Below are the code and all the weights of a small trained network. Each question names an input and a class and asks about switching units off, where a switched-off unit gives its printed mean instead of its output.

import numpy as np


def w(rows, s, z=0):
    codes = np.array(rows[::2]) - 128.0
    scale = np.full(codes.shape[1], s)
    scale[-1] = z or s
    return codes * scale


def f(y):
    return np.maximum(y, 0)


def log_softmax(a):
    a = a - a.max(-1, keepdims=True)
    return a - np.log(np.exp(a).sum(-1, keepdims=True))


def net(x, mask):
    res = np.array(x, float).reshape(1, 2) / 4 @ E
    y = f(res @ A[0][:, :-1].T + A[0][:, -1])
    res = res + np.where(mask, y, B[0][:, -1]) @ B[0][:, :-1]
    return log_softmax(res[-1] @ U[:, :-1].T + U[:, -1])


A, B = {}, {}
E = w([
[113,160,82,114,130,128,108,254,193,75],'x0',
[84,82,141,117,165,104,126,97,237,217],'x1',
],0.0063)
A[0] = w([
[120,123,137,129,129,125,115,125,149,143,119],'neuron 0',
[130,124,131,142,122,131,135,113,176,140,149],'neuron 1',
[141,108,120,152,120,123,123,138,128,135,119],'neuron 2',
[136,123,135,127,124,129,133,66,100,146,135],'neuron 3',
[133,127,134,126,129,137,134,97,119,136,97],'neuron 4',
[126,112,139,115,134,116,139,102,213,171,81],'neuron 5',
[127,119,129,134,122,114,130,107,111,133,115],'neuron 6',
[129,121,123,133,127,122,127,134,122,124,253],'neuron 7',
[144,138,134,123,129,132,130,161,4,81,81],'neuron 8',
[128,118,134,124,113,138,128,149,54,97,98],'neuron 9',
[135,128,130,132,135,128,132,66,109,136,99],'neuron 10',
[127,134,120,134,138,120,135,150,141,120,99],'neuron 11',
[121,133,116,129,131,127,137,243,201,92,90],'neuron 12',
[122,119,125,142,128,122,126,102,109,138,96],'neuron 13',
[118,115,134,119,135,136,117,95,224,179,92],'neuron 14',
[123,125,132,132,132,127,146,27,82,141,100],'neuron 15',
],0.014,0.0081)
B[0] = w([
[130,136,116,136,128,128,126,126,128,123,151],'neuron 0',
[134,138,117,133,126,143,135,124,119,109,178],'neuron 1',
[130,123,132,136,133,130,128,128,128,134,128],'neuron 2',
[130,122,129,121,119,154,113,156,128,133,210],'neuron 3',
[133,120,121,130,116,126,118,143,130,132,149],'neuron 4',
[124,125,100,152,104,113,133,124,124,94,200],'neuron 5',
[126,124,131,127,122,131,121,139,125,128,152],'neuron 6',
[126,145,151,116,177,254,157,88,135,127,255],'neuron 7',
[120,126,89,162,98,106,132,120,138,98,218],'neuron 8',
[130,123,100,144,116,125,133,129,139,105,180],'neuron 9',
[126,116,127,124,108,128,114,149,130,139,179],'neuron 10',
[124,125,126,125,117,122,118,137,129,131,140],'neuron 11',
[131,99,131,122,79,142,99,163,114,155,224],'neuron 12',
[118,121,125,138,121,129,115,147,132,130,148],'neuron 13',
[130,133,95,157,109,116,135,125,129,96,216],'neuron 14',
[127,115,129,117,94,138,106,165,126,146,229],'neuron 15',
],0.035,0.0079)
U = w([
[132,61,153,86,73,144,5,228,105,200,96],'0',
[115,150,32,228,106,73,204,77,164,33,82],'1',
[129,171,195,79,236,209,207,56,143,148,252],'2',
[142,126,146,111,147,1,132,124,130,141,98],'3',
[125,143,138,123,142,3,130,120,124,151,98],'4',
],0.007,0.0037)

Each question gives the input, the list of numbers given to net, and the class t.
The units are the neurons (one row each of A and B). Each row of codes is followed by its name. A weight is (code - 128) times the scale printed after its matrix; where a second scale follows, it is the last column's (A, B and U).
mask holds one flag per neuron, in row order. A switched-off neuron (its flag False) gives its mean, the last column of its row in B, instead of its output. The means were averaged over made-up inputs and are rounded, as every weight is.
A unit's drop is (log p(t) with every unit on - log p(t) with that unit switched off) / (log p(t) with every unit on - log p(t) with every unit switched off).
The circuit of an input: a set's keep is (log p(t) with only the set's units on - log p(t) with every unit switched off) / (log p(t) with every unit on - log p(t) with every unit switched off). Starting from the 12 units with the biggest drops (on a tie, the unit counted first), units are removed one at a time, each time the one whose removal leaves the highest keep (on an exact tie, the one counted first), for as long as the keep stays at least 0.8.
circuit, biggest first: the units of the circuit, biggest drop first
k most important neurons: the k neurons with the biggest drops, biggest first
drop of u: that unit's drop, to one decimal
input [-1,-7], class 1: circuit, biggest first	neuron 8
input [-7,8], class 1: 4 most important neurons	neuron 14; neuron 5; neuron 12; neuron 1
input [2,3], class 2: circuit, biggest first	neuron 8; neuron 15
input [0,-4], class 1: 2 most important neurons	neuron 8; neuron 9
input [-2,-3], class 2: circuit, biggest first	neuron 14; neuron 12
input [2,4], class 1: 2 most important neurons	neuron 14; neuron 5
input [6,7], class 1: 3 most important neurons	neuron 14; neuron 5; neuron 15
input [0,-3], class 2: 2 most important neurons	neuron 14; neuron 5
input [1,3], class 2: 2 most important neurons	neuron 8; neuron 9
input [2,-1], class 2: drop of neuron 3	0.0
input [-3,0], class 2: drop of neuron 12	0.7
input [-5,8], class 1: drop of neuron 14	0.6
